Here is a tiny trained network, its code and every weight. The questions are about switching its units off for an input and a target symbol, where a switched-off unit gives its printed mean instead of its output.

import numpy as np


def w(rows, s, z=0):
    codes = np.array(rows[::2]) - 128.0
    scale = np.full(codes.shape[1], s)
    scale[-1] = z or s
    return codes * scale


def norm(h):
    return h / np.sqrt((h * h).mean(-1, keepdims=True) + 1e-5)


def f(y):
    return np.maximum(y, 0)


def softmax(a):
    e = np.exp(a - a.max(-1, keepdims=True))
    return e / e.sum(-1, keepdims=True)


def log_softmax(a):
    a = a - a.max(-1, keepdims=True)
    return a - np.log(np.exp(a).sum(-1, keepdims=True))


def net(x, mask):
    ids = ['βζηλξψ'.index(c) for c in x.split()]
    T = len(ids)
    res = E[ids] + P[:T]
    r = norm(res)
    for j in range(2):
        rows = slice(3 * j, 3 * j + 3)
        q, k, v = (r @ M[0][rows].T for M in (Q, K, V))
        z = softmax(np.where(np.tri(T) > 0, q @ k.T / 3**0.5, -1e9)) @ v
        o = O[0][rows]
        res = res + np.where(mask[j], z, o[:, -1]) @ o[:, :-1]
    y = f(norm(res) @ A[0][:, :-1].T + A[0][:, -1])
    res = res + np.where(mask[2:6], y, B[0][:, -1]) @ B[0][:, :-1]
    return log_softmax(norm(res)[-1] @ U[:, :-1].T + U[:, -1])


Q, K, V, O, A, B = {}, {}, {}, {}, {}, {}
E = w([
[88,2,116,161],'β',
[83,129,186,122],'ζ',
[140,145,163,213],'η',
[114,106,125,79],'λ',
[159,92,91,144],'ξ',
[99,162,68,157],'ψ',
],0.038)
P = w([
[89,158,208,217],'0',
[154,140,204,165],'1',
[206,66,236,121],'2',
[212,53,234,100],'3',
[225,61,201,99],'4',
[197,75,157,106],'5',
[157,91,107,76],'6',
[130,96,64,82],'7',
[118,106,17,77],'8',
[86,96,8,77],'9',
[102,103,2,64],'10',
],0.0077)
Q[0] = w([
[66,150,165,53],'h0',
[2,35,215,60],'h0',
[148,233,172,93],'h0',
[207,101,133,39],'h1',
[81,164,224,117],'h1',
[192,142,215,209],'h1',
],0.034)
K[0] = w([
[115,42,173,109],'h0',
[112,3,146,120],'h0',
[158,140,204,61],'h0',
[130,114,135,81],'h1',
[113,132,223,183],'h1',
[183,134,194,141],'h1',
],0.045)
V[0] = w([
[230,100,230,175],'h0',
[155,169,108,141],'h0',
[38,116,187,191],'h0',
[138,156,253,187],'h1',
[96,183,133,136],'h1',
[170,112,161,85],'h1',
],0.024)
O[0] = w([
[130,211,95,214,63],'h0',
[99,140,143,72,95],'h0',
[228,117,89,141,251],'h0',
[6,94,215,60,131],'h1',
[114,73,108,130,120],'h1',
[122,125,162,64,63],'h1',
],0.021,0.012)
A[0] = w([
[65,99,44,50,117],'n0',
[48,178,80,22,160],'n1',
[85,172,167,159,35],'n2',
[221,253,173,42,253],'n3',
],0.033,0.004)
B[0] = w([
[82,171,61,124,222],'n0',
[97,195,206,185,212],'n1',
[77,158,143,106,212],'n2',
[253,183,80,89,254],'n3',
],0.037,0.0086)
U = w([
[157,74,134,247,151],'β',
[144,20,179,72,253],'ζ',
[94,167,109,168,154],'η',
[213,97,155,15,123],'λ',
[172,239,93,129,41],'ξ',
[84,78,13,74,95],'ψ',
],0.011,0.0048)

Each question gives the input, a string of symbols that net reads in full, and the target symbol t.
The units are the heads (3 rows each of Q, K, V and O) and the neurons (one row each of A and B). Each row of codes is followed by its name. A weight is (code - 128) times the scale printed after its matrix; where a second scale follows, it is the last column's (O, A, B and U).
mask holds one flag per unit, heads first, then neurons. A switched-off unit (its flag False) gives its mean, the last column of its rows in O or B, instead of its output. The means were averaged over made-up inputs and are rounded, as every weight is.
A unit's drop is (log p(t) with every unit on - log p(t) with that unit switched off) / (log p(t) with every unit on - log p(t) with every unit switched off).
The circuit of an input: a set's keep is (log p(t) with only the set's units on - log p(t) with every unit switched off) / (log p(t) with every unit on - log p(t) with every unit switched off). Starting from all 6 units, units are removed one at a time, each time the one whose removal leaves the highest keep (on an exact tie, the one counted first), for as long as the keep stays at least 0.8.
units of the circuit, in order: the units of the circuit, biggest drop first
k most important neurons: the k neurons with the biggest drops, biggest first
which heads matter: for each layer, one digit per head in row order, 1 if its drop is at least 0.15 and else 0, layers parted by /
drop when u is switched off: that unit's drop, to one decimal
input ξ ψ ζ, target η: which heads matter : 01
input λ β η ξ ξ η η, target η: which heads matter : 11
input ζ λ λ ζ ζ η ψ η ζ ξ ζ, target η: which heads matter : 00
input ζ λ β β η β β ψ η β, target β: units of the circuit, in order : (h1 n3)
input ξ ξ ψ β ζ ξ η, target ζ: which heads matter : 00
input ξ η η λ ψ ψ, target ψ: which heads matter : 11
input ψ ψ β λ ζ, target ζ: which heads matter : 01
input ζ ζ ζ, target ζ: 3 most important neurons : (n0 n3 n1)
input ψ ζ β β ζ β β, target β: 2 most important neurons : (n3 n0)
input β β ξ λ η ξ ζ ξ η η η, target η: drop when h0 is switched off : 0.2
input η β ζ ψ, target ψ: drop when h1 is switched off : 0.6
